Below are the code and all the weights of a small trained network. Each question names an input and a class and asks about switching units off, where a switched-off unit gives its printed mean instead of its output.

import numpy as np


def w(rows, s, z=0):
    codes = np.array(rows[::2]) - 128.0
    scale = np.full(codes.shape[1], s)
    scale[-1] = z or s
    return codes * scale


def f(y):
    return np.maximum(y, 0)


def log_softmax(a):
    a = a - a.max(-1, keepdims=True)
    return a - np.log(np.exp(a).sum(-1, keepdims=True))


def net(x, mask):
    res = np.array(x, float).reshape(1, 3) / 4 @ E
    y = f(res @ A[0][:, :-1].T + A[0][:, -1])
    res = res + np.where(mask, y, B[0][:, -1]) @ B[0][:, :-1]
    return log_softmax(res[-1] @ U[:, :-1].T + U[:, -1])


A, B = {}, {}
E = w([
[254,14,74],'x0',
[166,86,225],'x1',
[217,199,117],'x2',
],0.0084)
A[0] = w([
[169,81,78,125],'n1',
[137,130,123,15],'n2',
[175,108,191,91],'n3',
[76,53,144,76],'n4',
[118,120,93,174],'n5',
[75,70,113,57],'n6',
[198,195,125,79],'n7',
[96,93,121,91],'n8',
[157,58,92,77],'n9',
[105,144,6,175],'n10',
[174,50,113,50],'n11',
[86,91,100,114],'n12',
[216,84,164,24],'n13',
[194,165,121,68],'n14',
[104,148,41,175],'n15',
[136,66,179,196],'n16',
[103,96,125,82],'n17',
[150,102,112,60],'n18',
[134,74,110,3],'n19',
[103,141,137,53],'n20',
[49,156,121,123],'n21',
[174,165,120,94],'n22',
[197,145,182,39],'n23',
[119,109,208,142],'n24',
[87,115,140,53],'n25',
[101,191,88,238],'n26',
[162,77,113,164],'n27',
[165,78,88,100],'n28',
[159,65,102,55],'n29',
[174,208,145,100],'n30',
[206,102,97,94],'n31',
[100,169,160,128],'n32',
[68,64,147,79],'n33',
],0.015,0.004)
B[0] = w([
[22,164,186,225],'n1',
[67,182,64,128],'n2',
[141,98,202,193],'n3',
[206,85,77,190],'n4',
[227,179,207,171],'n5',
[221,39,32,177],'n6',
[167,2,47,206],'n7',
[188,44,55,159],'n8',
[56,193,128,217],'n9',
[216,188,218,254],'n10',
[69,159,105,228],'n11',
[226,13,109,175],'n12',
[151,168,100,229],'n13',
[193,73,85,187],'n14',
[208,151,223,227],'n15',
[208,158,179,212],'n16',
[190,94,35,151],'n17',
[48,185,102,163],'n18',
[118,134,128,165],'n19',
[81,177,93,153],'n20',
[95,178,134,239],'n21',
[189,42,46,176],'n22',
[189,89,154,188],'n23',
[135,148,175,192],'n24',
[81,168,76,157],'n25',
[120,159,124,250],'n26',
[79,129,161,217],'n27',
[55,230,137,214],'n28',
[73,188,99,205],'n29',
[116,110,16,208],'n30',
[66,135,123,235],'n31',
[46,180,112,204],'n32',
[178,83,51,190],'n33',
],0.0063,0.0089)
U = w([
[50,172,104,43],'0',
[209,82,12,37],'1',
[222,147,232,251],'2',
],0.011,0.0028)

Each question gives the input, the list of numbers given to net, and the class t.
The units are the neurons (one row each of A and B). Each row of codes is followed by its name. A weight is (code - 128) times the scale printed after its matrix; where a second scale follows, it is the last column's (A, B and U).
mask holds one flag per neuron, in row order. A switched-off neuron (its flag False) gives its mean, the last column of its row in B, instead of its output. The means were averaged over made-up inputs and are rounded, as every weight is.
A unit's drop is (log p(t) with every unit on - log p(t) with that unit switched off) / (log p(t) with every unit on - log p(t) with every unit switched off).
The circuit of an input: a set's keep is (log p(t) with only the set's units on - log p(t) with every unit switched off) / (log p(t) with every unit on - log p(t) with every unit switched off). Starting from the 12 units with the biggest drops (on a tie, the unit counted first), units are removed one at a time, each time the one whose removal leaves the highest keep (on an exact tie, the one counted first), for as long as the keep stays at least 0.8.
units of the circuit, in order: the units of the circuit, biggest drop first
top k neurons: the k neurons with the biggest drops, biggest first
drop when u is switched off: that unit's drop, to one decimal
input [6,-7,0], class 2: units of the circuit, in order : (n10)
input [-5,-8,2], class 2: units of the circuit, in order : (n10 n15)
input [-2,3,3], class 1: units of the circuit, in order : (n10 n1)
input [-4,-8,8], class 1: top 2 neurons : (n30 n7)
input [0,-7,-5], class 2: top 2 neurons : (n10 n15)
input [6,7,8], class 1: top 4 neurons : (n7 n14 n22 n10)
input [7,-8,0], class 2: top 3 neurons : (n10 n15 n5)
input [-6,5,6], class 0: top 2 neurons : (n32 n10)
input [1,6,-7], class 1: drop when n23 is switched off : 0.0
input [7,1,6], class 0: drop when n28 is switched off : 0.1
input [2,7,-7], class 1: drop when n4 is switched off : 0.2
input [6,-5,-6], class 0: drop when n7 is switched off : 0.2
